Below is a small trained network, with its code and all its weights. Each question gives an input and a class and asks what happens when units are switched off, that is, made to give their printed mean instead of their output.

import numpy as np


def w(rows, s, z=0):
    codes = np.array(rows[::2]) - 128.0
    scale = np.full(codes.shape[1], s)
    scale[-1] = z or s
    return codes * scale


def f(y):
    return y / 2 * (1 + np.tanh(0.7978845608 * (y + 0.044715 * y**3)))


def log_softmax(a):
    a = a - a.max(-1, keepdims=True)
    return a - np.log(np.exp(a).sum(-1, keepdims=True))


def net(x, mask):
    res = np.array(x, float).reshape(1, 3) / 4 @ E
    y = f(res @ A[0][:, :-1].T + A[0][:, -1])
    res = res + np.where(mask, y, B[0][:, -1]) @ B[0][:, :-1]
    return log_softmax(res[-1] @ U[:, :-1].T + U[:, -1])


A, B = {}, {}
E = w([
[157,133,86,170,37,50,76,5,71,93,140],'x0',
[132,39,255,201,63,205,141,162,108,46,202],'x1',
[10,203,154,103,97,172,178,63,204,29,28],'x2',
],0.006)
A[0] = w([
[42,179,165,103,137,174,185,45,179,60,78,110],'N1',
[58,166,127,124,111,151,182,98,176,25,60,100],'N2',
[125,158,134,109,235,140,169,197,168,171,77,126],'N3',
[108,121,103,126,126,150,160,156,164,139,151,3],'N4',
[176,70,117,164,188,116,88,177,64,217,186,117],'N5',
[134,118,84,143,63,79,61,66,86,69,155,61],'N6',
[134,52,204,175,59,217,140,134,91,10,185,136],'N7',
[111,118,169,107,223,173,211,212,190,175,144,114],'N8',
[122,214,15,10,201,51,111,65,121,211,50,185],'N9',
[116,138,126,157,1,56,79,52,71,130,146,96],'N10',
[136,143,84,168,55,98,94,20,69,101,157,98],'N11',
[85,113,149,66,178,204,166,200,165,184,150,126],'N12',
[215,68,95,144,170,95,55,179,67,192,210,143],'N13',
[134,163,61,142,74,41,67,20,91,134,111,125],'N14',
],0.0047,0.002)
B[0] = w([
[200,168,207,69,97,87,149,111,133,51,66,232],'N1',
[241,176,197,71,102,33,157,100,132,60,76,220],'N2',
[115,89,93,163,195,210,125,171,117,78,120,177],'N3',
[93,130,114,112,145,83,96,145,86,81,141,115],'N4',
[200,203,181,75,121,79,170,91,73,17,78,208],'N5',
[99,87,101,159,208,143,160,169,81,50,134,166],'N6',
[205,63,187,176,133,200,59,245,221,184,174,249],'N7',
[51,94,52,149,191,143,201,173,89,19,90,192],'N8',
[251,96,195,184,138,190,67,214,255,159,221,254],'N9',
[74,62,57,199,201,157,184,151,110,42,92,188],'N10',
[75,85,73,174,231,184,184,178,104,52,134,185],'N11',
[100,120,64,176,197,155,171,142,73,71,91,180],'N12',
[240,153,224,36,95,52,192,50,114,26,55,231],'N13',
[141,88,130,180,227,188,140,175,113,84,146,197],'N14',
],0.0049,0.0054)
U = w([
[190,168,204,31,106,26,201,72,92,71,57,117],'0',
[180,100,149,182,153,207,16,197,240,164,220,100],'1',
[38,91,7,181,218,181,210,147,48,74,115,128],'2',
[93,142,110,115,73,132,94,84,120,198,143,209],'3',
[10,166,35,59,43,79,63,47,27,227,141,7],'4',
[2,194,30,67,5,52,68,68,29,237,173,3],'5',
],0.0061,0.0058)

Each question gives the input, the list of numbers given to net, and the class t.
The units are the neurons (one row each of A and B). Each row of codes is followed by its name. A weight is (code - 128) times the scale printed after its matrix; where a second scale follows, it is the last column's (A, B and U).
mask holds one flag per neuron, in row order. A switched-off neuron (its flag False) gives its mean, the last column of its row in B, instead of its output. The means were averaged over made-up inputs and are rounded, as every weight is.
A unit's drop is (log p(t) with every unit on - log p(t) with that unit switched off) / (log p(t) with every unit on - log p(t) with every unit switched off).
The circuit of an input: a set's keep is (log p(t) with only the set's units on - log p(t) with every unit switched off) / (log p(t) with every unit on - log p(t) with every unit switched off). Starting from the 12 units with the biggest drops (on a tie, the unit counted first), units are removed one at a time, each time the one whose removal leaves the highest keep (on an exact tie, the one counted first), for as long as the keep stays at least 0.8.
circuit, biggest first: the units of the circuit, biggest drop first
most important unit: the unit with the biggest drop
k most important neurons: the k neurons with the biggest drops, biggest first
drop of u: that unit's drop, to one decimal
input [3,5,-8], class 0: most important unit => N13
input [4,-3,-2], class 2: circuit, biggest first => N14, N2
input [-3,-6,-6], class 0: 3 most important neurons => N13, N5, N7
input [-2,-4,-8], class 0: 2 most important neurons => N13, N5
input [2,2,-4], class 0: 2 most important neurons => N13, N9
input [5,3,-3], class 2: 3 most important neurons => N9, N10, N11
input [-1,8,-8], class 0: 3 most important neurons => N13, N5, N9
input [-6,1,3], class 2: 2 most important neurons => N8, N13
input [-8,7,1], class 2: 3 most important neurons => N8, N12, N9
input [6,-6,-4], class 1: 2 most important neurons => N9, N8
input [4,-8,-6], class 1: 2 most important neurons => N9, N14
input [0,-1,-6], class 0: 2 most important neurons => N13, N5
input [5,3,2], class 2: 3 most important neurons => N9, N10, N11
input [-1,-4,-1], class 1: most important unit => N9
input [4,8,7], class 1: 2 most important neurons => N7, N13
input [4,-7,-2], class 1: drop of N9 => 0.8
input [-7,3,-8], class 0: drop of N5 => 0.2
input [-6,-1,0], class 2: drop of N7 => 0.1
